Below is a small trained network, with its code and all its weights. Each question gives an input and a class and asks what happens when units are switched off, that is, made to give their printed mean instead of their output.

import numpy as np


def w(rows, s, z=0):
    codes = np.array(rows[::2]) - 128.0
    scale = np.full(codes.shape[1], s)
    scale[-1] = z or s
    return codes * scale


def f(y):
    return np.maximum(y, 0)


def log_softmax(a):
    a = a - a.max(-1, keepdims=True)
    return a - np.log(np.exp(a).sum(-1, keepdims=True))


def net(x, mask):
    res = np.array(x, float).reshape(1, 8) / 4 @ E
    y = f(res @ A[0][:, :-1].T + A[0][:, -1])
    res = res + np.where(mask, y, B[0][:, -1]) @ B[0][:, :-1]
    return log_softmax(res[-1] @ U[:, :-1].T + U[:, -1])


A, B = {}, {}
E = w([
[149,155,65,160,146,179,180,196,116,188,101,11],'x0',
[119,142,142,118,122,111,135,140,127,129,101,123],'x1',
[113,138,152,103,123,142,112,165,106,127,110,118],'x2',
[125,194,98,61,69,129,92,62,57,126,105,63],'x3',
[204,92,187,187,40,162,150,118,90,79,40,139],'x4',
[114,165,141,139,123,102,141,150,119,90,101,123],'x5',
[123,130,152,88,130,163,115,161,84,135,129,127],'x6',
[134,147,158,113,120,111,139,132,108,165,128,128],'x7',
],0.013)
A[0] = w([
[26,130,170,117,192,29,133,101,176,127,235,147,226],'N0',
[179,120,195,150,74,119,111,31,73,61,88,169,129],'N1',
[69,174,40,93,190,134,149,150,126,113,189,59,136],'N2',
[115,146,160,165,127,76,178,174,190,123,119,180,222],'N3',
[160,127,53,187,146,193,171,212,105,183,98,7,216],'N4',
[102,22,185,35,230,88,107,234,166,133,194,206,248],'N5',
[49,169,69,1,175,77,61,106,160,95,158,175,207],'N6',
[102,130,96,125,206,118,245,179,137,156,101,99,174],'N7',
[204,77,176,55,96,166,114,97,161,123,65,146,149],'N8',
[144,20,209,198,130,188,170,141,142,95,79,187,227],'N9',
[92,131,95,133,155,195,176,181,165,223,164,109,161],'N10',
[206,157,85,131,55,187,169,104,166,97,62,37,159],'N11',
[78,170,162,88,57,45,151,73,236,99,108,140,157],'N12',
[107,165,59,73,16,167,31,29,71,122,153,93,252],'N13',
[75,132,36,98,246,109,86,143,138,140,197,88,235],'N14',
[208,137,113,100,24,169,107,131,178,163,164,142,133],'N15',
[171,75,162,159,86,145,124,188,115,91,100,173,187],'N16',
],0.0073,0.0042)
B[0] = w([
[109,84,132,103,240,160,80,181,118,83,130,146,212],'N0',
[69,167,120,167,28,169,131,50,99,112,92,96,225],'N1',
[72,171,115,84,130,109,96,154,165,126,101,68,203],'N2',
[141,75,246,175,104,179,96,183,157,98,115,160,179],'N3',
[147,108,148,150,108,129,255,172,136,190,156,11,250],'N4',
[123,56,175,149,164,195,56,168,157,102,78,160,220],'N5',
[117,113,73,72,160,87,114,230,91,119,153,193,219],'N6',
[140,193,177,151,160,121,139,170,216,151,98,59,193],'N7',
[162,156,123,117,36,129,120,127,132,87,109,157,189],'N8',
[168,74,147,194,51,144,123,140,153,139,196,202,226],'N9',
[110,147,173,157,157,168,128,115,176,173,88,61,194],'N10',
[128,42,159,47,135,99,223,117,23,117,130,64,208],'N11',
[57,129,106,115,160,88,81,108,88,100,174,169,182],'N12',
[30,151,72,65,98,115,125,89,71,133,106,125,240],'N13',
[84,162,96,113,212,113,155,204,175,105,162,104,220],'N14',
[151,106,128,109,126,160,111,102,123,92,104,115,156],'N15',
[156,110,169,189,72,126,95,73,106,183,177,162,196],'N16',
],0.0075,0.018)
U = w([
[142,86,158,118,220,174,87,190,142,45,112,224,182],'0',
[167,132,149,246,82,150,9,104,128,141,95,226,235],'1',
[114,194,175,200,202,205,151,169,242,100,70,103,240],'2',
[254,95,188,173,101,134,225,176,167,152,165,148,100],'3',
[103,152,33,32,173,72,35,156,42,104,118,197,206],'4',
[68,185,109,116,39,156,90,57,115,38,69,170,2],'5',
[80,212,73,41,166,39,171,151,125,186,141,97,15],'6',
[195,77,118,84,140,91,228,107,17,101,56,100,42],'7',
],0.0067,0.00087)

Each question gives the input, the list of numbers given to net, and the class t.
The units are the neurons (one row each of A and B). Each row of codes is followed by its name. A weight is (code - 128) times the scale printed after its matrix; where a second scale follows, it is the last column's (A, B and U).
mask holds one flag per neuron, in row order. A switched-off neuron (its flag False) gives its mean, the last column of its row in B, instead of its output. The means were averaged over made-up inputs and are rounded, as every weight is.
A unit's drop is (log p(t) with every unit on - log p(t) with that unit switched off) / (log p(t) with every unit on - log p(t) with every unit switched off).
The circuit of an input: a set's keep is (log p(t) with only the set's units on - log p(t) with every unit switched off) / (log p(t) with every unit on - log p(t) with every unit switched off). Starting from the 12 units with the biggest drops (on a tie, the unit counted first), units are removed one at a time, each time the one whose removal leaves the highest keep (on an exact tie, the one counted first), for as long as the keep stays at least 0.8.
circuit, biggest first: the units of the circuit, biggest drop first
unit that matters most: the unit with the biggest drop
top k neurons: the k neurons with the biggest drops, biggest first
drop of u: that unit's drop, to one decimal
input [0,5,-3,0,5,0,0,4], class 1: top 2 neurons : (N4 N13)
input [2,-4,2,0,3,-1,7,0], class 3: circuit, biggest first : (N13 N0)
input [-2,-4,3,-8,1,1,6,-8], class 1: top 2 neurons : (N9 N16)
input [6,-2,5,-2,1,3,-1,-2], class 3: unit that matters most : N4
input [-5,5,7,2,1,-4,7,3], class 5: top 3 neurons : (N0 N1 N14)
input [7,2,-3,1,2,0,-6,7], class 7: top 2 neurons : (N11 N9)
input [-3,-4,-5,0,2,5,0,3], class 1: top 2 neurons : (N13 N11)
input [-5,5,3,0,5,-2,4,-1], class 1: top 2 neurons : (N9 N16)
input [0,-5,-8,7,-8,-8,0,5], class 4: top 4 neurons : (N4 N6 N0 N7)
input [0,6,7,-2,5,7,8,-5], class 1: top 2 neurons : (N4 N16)
input [4,-3,-2,0,-7,-1,-7,7], class 2: drop of N0 : 0.1
input [0,-4,5,7,-4,8,-8,2], class 4: drop of N2 : 0.0
input [-5,-1,-5,2,5,-7,0,0], class 5: drop of N1 : 0.3
input [-4,-6,7,7,-1,6,-7,8], class 4: unit that matters most : N6
input [8,-2,-5,2,1,7,-4,1], class 7: drop of N7 : -0.1
